Below are the code and all the weights of a small trained network. Each question names an input and a target symbol and asks about switching units off, where a switched-off unit gives its printed mean instead of its output.

import numpy as np


def w(rows, s, z=0):
    codes = np.array(rows[::2]) - 128.0
    scale = np.full(codes.shape[1], s)
    scale[-1] = z or s
    return codes * scale


def norm(h):
    return h / np.sqrt((h * h).mean(-1, keepdims=True) + 1e-5)


def f(y):
    return y / 2 * (1 + np.tanh(0.7978845608 * (y + 0.044715 * y**3)))


def softmax(a):
    e = np.exp(a - a.max(-1, keepdims=True))
    return e / e.sum(-1, keepdims=True)


def log_softmax(a):
    a = a - a.max(-1, keepdims=True)
    return a - np.log(np.exp(a).sum(-1, keepdims=True))


def net(x, mask):
    ids = ['ΓΔΞΦΨαβεζηθμπω'.index(c) for c in x.split()]
    T = len(ids)
    res = E[ids] + P[:T]
    u = 0
    for l in range(2):
        q, k, v = (norm(res) @ M[l].T for M in (Q, K, V))
        z = softmax(np.where(np.tri(T) > 0, q @ k.T / 4**0.5, -1e9)) @ v
        res = res + np.where(mask[u], z, O[l][:, -1]) @ O[l][:, :-1]
        u += 1
        y = f(norm(res) @ A[l][:, :-1].T + A[l][:, -1])
        res = res + np.where(mask[u : u + 16], y, B[l][:, -1]) @ B[l][:, :-1]
        u += 16
    return log_softmax(norm(res)[-1] @ U[:, :-1].T + U[:, -1])


Q, K, V, O, A, B = {}, {}, {}, {}, {}, {}
E = w([
[77,143,157,86,135],'Γ',
[133,124,89,114,85],'Δ',
[190,3,154,145,202],'Ξ',
[97,183,124,138,142],'Φ',
[83,146,168,81,117],'Ψ',
[181,40,189,176,150],'α',
[97,124,141,71,121],'β',
[170,123,51,164,69],'ε',
[138,114,54,128,165],'ζ',
[78,111,154,27,118],'η',
[147,149,66,112,95],'θ',
[140,203,193,136,94],'μ',
[172,238,151,114,65],'π',
[86,197,233,81,99],'ω',
],0.0043)
P = w([
[65,93,154,217,100],'0',
[234,133,147,51,233],'1',
[1,136,14,100,59],'2',
[192,125,143,212,40],'3',
[228,172,125,69,239],'4',
[11,164,22,84,84],'5',
[179,141,156,194,58],'6',
[204,182,140,106,239],'7',
[20,190,31,78,104],'8',
[158,156,173,181,77],'9',
[185,188,148,138,248],'10',
[32,197,18,89,125],'11',
[165,144,156,193,61],'12',
],0.0027)
Q[0] = w([
[87,83,197,173,142],'L0H1',
[180,102,198,74,28],'L0H1',
[141,59,89,101,150],'L0H1',
[255,153,113,124,165],'L0H1',
],0.008)
K[0] = w([
[41,42,174,131,148],'L0H1',
[58,156,1,204,220],'L0H1',
[135,138,167,205,71],'L0H1',
[93,254,88,107,23],'L0H1',
],0.0062)
V[0] = w([
[82,141,154,205,137],'L0H1',
[205,153,83,206,205],'L0H1',
[235,85,241,5,33],'L0H1',
[109,129,8,61,179],'L0H1',
],0.0013)
O[0] = w([
[188,112,139,176,179,79],'L0H1',
[161,166,5,167,82,2],'L0H1',
[111,13,158,38,103,248],'L0H1',
[56,238,139,109,83,137],'L0H1',
],0.0013,0.00025)
A[0] = w([
[161,79,90,185,139,68],'L0N1',
[157,119,85,65,84,72],'L0N2',
[109,72,118,142,81,119],'L0N3',
[76,116,185,131,123,99],'L0N4',
[167,93,161,101,24,113],'L0N5',
[178,3,156,143,155,3],'L0N6',
[229,140,163,71,168,87],'L0N7',
[154,154,145,110,170,143],'L0N8',
[100,162,136,121,156,118],'L0N9',
[165,138,152,124,85,77],'L0N10',
[87,100,33,74,145,46],'L0N11',
[144,121,45,119,126,110],'L0N12',
[111,174,142,117,121,111],'L0N13',
[118,162,133,184,180,86],'L0N14',
[80,68,90,61,181,110],'L0N15',
[194,153,131,151,170,125],'L0N16',
],0.0053,0.0026)
B[0] = w([
[129,104,135,17,172,84],'L0N1',
[94,123,180,212,138,152],'L0N2',
[120,163,144,88,193,118],'L0N3',
[240,112,140,111,141,130],'L0N4',
[226,119,83,139,79,227],'L0N5',
[50,232,70,140,27,101],'L0N6',
[182,80,92,61,253,254],'L0N7',
[194,93,102,63,162,210],'L0N8',
[167,120,85,134,103,173],'L0N9',
[148,106,103,115,89,141],'L0N10',
[99,212,121,90,94,162],'L0N11',
[134,123,197,75,145,166],'L0N12',
[141,118,55,134,117,215],'L0N13',
[135,116,113,204,136,100],'L0N14',
[195,132,75,192,69,181],'L0N15',
[205,111,106,89,159,201],'L0N16',
],0.006,0.0011)
Q[1] = w([
[206,112,172,122,79],'L1H1',
[119,100,125,186,46],'L1H1',
[252,131,82,129,123],'L1H1',
[236,57,144,160,147],'L1H1',
],0.017)
K[1] = w([
[139,167,38,132,193],'L1H1',
[139,100,23,205,141],'L1H1',
[150,254,137,158,162],'L1H1',
[186,243,50,85,97],'L1H1',
],0.012)
V[1] = w([
[146,175,60,81,131],'L1H1',
[90,1,87,68,65],'L1H1',
[159,112,25,164,104],'L1H1',
[76,102,77,190,190],'L1H1',
],0.0086)
O[1] = w([
[106,129,14,172,106,162],'L1H1',
[24,2,144,80,68,75],'L1H1',
[184,64,45,94,140,180],'L1H1',
[109,85,122,168,219,4],'L1H1',
],0.0068,0.0021)
A[1] = w([
[72,254,66,106,159,69],'L1N1',
[44,165,138,73,132,91],'L1N2',
[49,160,24,133,137,67],'L1N3',
[112,150,100,125,111,123],'L1N4',
[108,66,134,159,82,130],'L1N5',
[64,99,155,103,180,155],'L1N6',
[140,188,128,70,115,122],'L1N7',
[140,169,169,148,84,98],'L1N8',
[116,150,113,89,212,102],'L1N9',
[188,117,194,168,150,136],'L1N10',
[103,122,178,160,164,140],'L1N11',
[118,155,80,177,137,125],'L1N12',
[140,139,97,97,126,137],'L1N13',
[154,16,117,168,235,2],'L1N14',
[209,55,175,235,165,124],'L1N15',
[62,101,120,230,152,70],'L1N16',
],0.0088,0.0036)
B[1] = w([
[116,112,109,78,68,215],'L1N1',
[198,90,134,159,134,190],'L1N2',
[113,109,79,142,176,169],'L1N3',
[133,120,126,155,121,165],'L1N4',
[97,180,131,131,170,132],'L1N5',
[124,127,97,190,155,149],'L1N6',
[89,116,132,143,178,250],'L1N7',
[152,91,98,113,179,183],'L1N8',
[97,115,170,132,212,194],'L1N9',
[99,152,69,140,85,160],'L1N10',
[137,160,76,123,92,125],'L1N11',
[145,118,195,143,128,199],'L1N12',
[97,118,135,142,85,242],'L1N13',
[137,150,126,175,5,187],'L1N14',
[115,49,164,67,149,186],'L1N15',
[192,120,134,63,149,95],'L1N16',
],0.015,0.0022)
U = w([
[59,155,159,69,212,254],'Γ',
[105,155,197,201,124,137],'Δ',
[60,94,1,116,86,138],'Ξ',
[194,29,221,80,128,88],'Φ',
[124,187,167,103,79,196],'Ψ',
[92,111,63,195,178,123],'α',
[111,161,93,17,68,71],'β',
[37,72,148,194,171,101],'ε',
[200,89,126,249,197,71],'ζ',
[50,107,173,89,61,100],'η',
[134,217,96,183,176,194],'θ',
[223,114,33,49,214,87],'μ',
[239,170,60,168,48,120],'π',
[176,206,204,135,130,157],'ω',
],0.0099,0.0034)

Each question gives the input, a string of symbols that net reads in full, and the target symbol t.
The units are the heads (4 rows each of Q, K, V and O) and the neurons (one row each of A and B). Each row of codes is followed by its name. A weight is (code - 128) times the scale printed after its matrix; where a second scale follows, it is the last column's (O, A, B and U).
mask holds one flag per unit, layer by layer, with each layer's heads first. A switched-off unit (its flag False) gives its mean, the last column of its rows in O or B, instead of its output. The means were averaged over made-up inputs and are rounded, as every weight is.
A unit's drop is (log p(t) with every unit on - log p(t) with that unit switched off) / (log p(t) with every unit on - log p(t) with every unit switched off).
The circuit of an input: a set's keep is (log p(t) with only the set's units on - log p(t) with every unit switched off) / (log p(t) with every unit on - log p(t) with every unit switched off). Starting from the 12 units with the biggest drops (on a tie, the unit counted first), units are removed one at a time, each time the one whose removal leaves the highest keep (on an exact tie, the one counted first), for as long as the keep stays at least 0.8.
circuit, biggest first: the units of the circuit, biggest drop first
top k neurons: the k neurons with the biggest drops, biggest first
top k neurons in layer l: the k neurons of layer l with the biggest drops, biggest first
input ω π μ η, target π: top 2 neurons in layer 1 => L1N9, L1N1
input Γ Ψ α π μ Δ θ β Δ Γ, target π: circuit, biggest first => L1H1
input μ ω β π Ψ θ, target β: top 4 neurons => L0N11, L1N1, L1N8, L0N15
input ω π Φ ε η Φ Ξ, target Ξ: top 3 neurons => L0N6, L1N3, L1N1
input μ Δ π α η β μ ω Δ Ψ, target π: circuit, biggest first => L1H1, L0N2
input Ξ Δ Ψ ε ω ζ ε, target ζ: top 2 neurons => L0N11, L1N12
input π Γ π Δ θ Φ ζ β π, target Ξ: circuit, biggest first => L1N3, L1N1, L1H1, L1N7
input π α Δ Ψ Φ ε β Ψ Ξ η η ε Φ, target Φ: circuit, biggest first => L0N11, L1N15
input β Γ μ Ψ θ Φ Γ μ ζ β Φ Γ, target Φ: top 3 neurons => L0N4, L1N2, L0N2
input β Γ α, target Φ: top 3 neurons in layer 1 => L1N2, L1N8, L1N9
input ζ π Δ β θ Γ Γ Ξ Ψ Φ Γ π ω, target π: top 2 neurons => L0N4, L0N5
input α π ω π μ μ Ξ η θ, target ζ: top 3 neurons => L1N2, L0N1, L1N6
input α π β, target ζ: top 2 neurons => L1N2, L0N11
input ζ Δ β β μ Δ ζ η Δ η Γ θ, target μ: top 3 neurons in layer 1 => L1N16, L1N1, L1N2
input η β Ξ η θ π θ Ξ Φ, target η: circuit, biggest first => L1H1
input Φ Γ Γ ε Δ ω Φ ε η π Φ Ξ, target Γ: top 4 neurons => L0N6, L1N9, L0N15, L1N15
input Δ π ζ ζ θ π μ μ θ, target Δ: top 2 neurons in layer 1 => L1N2, L1N6
input Ψ β Ψ π α μ η, target π: top 2 neurons => L0N5, L1N1
input Φ α π μ Γ Ξ μ θ Ψ Δ, target Ξ: top 2 neurons in layer 0 => L0N6, L0N15
input Ξ α ε Ξ β μ ε π π Δ α μ, target α: top 2 neurons in layer 0 => L0N5, L0N6
input ζ α Φ, target μ: top 3 neurons => L1N16, L0N1, L1N1
input Γ Ψ Φ, target θ: top 3 neurons in layer 0 => L0N5, L0N4, L0N12
input η ε β ζ, target ζ: top 2 neurons => L1N2, L0N12
input α Ψ β Ψ Φ ε ω, target Φ: top neuron => L1N15
input Ψ Ψ Ψ Φ π Φ α θ η Ξ π, target μ: top 2 neurons => L0N7, L1N1
input β ε η μ π β μ θ θ ε Ξ π, target Φ: top 3 neurons in layer 0 => L0N4, L0N2, L0N16
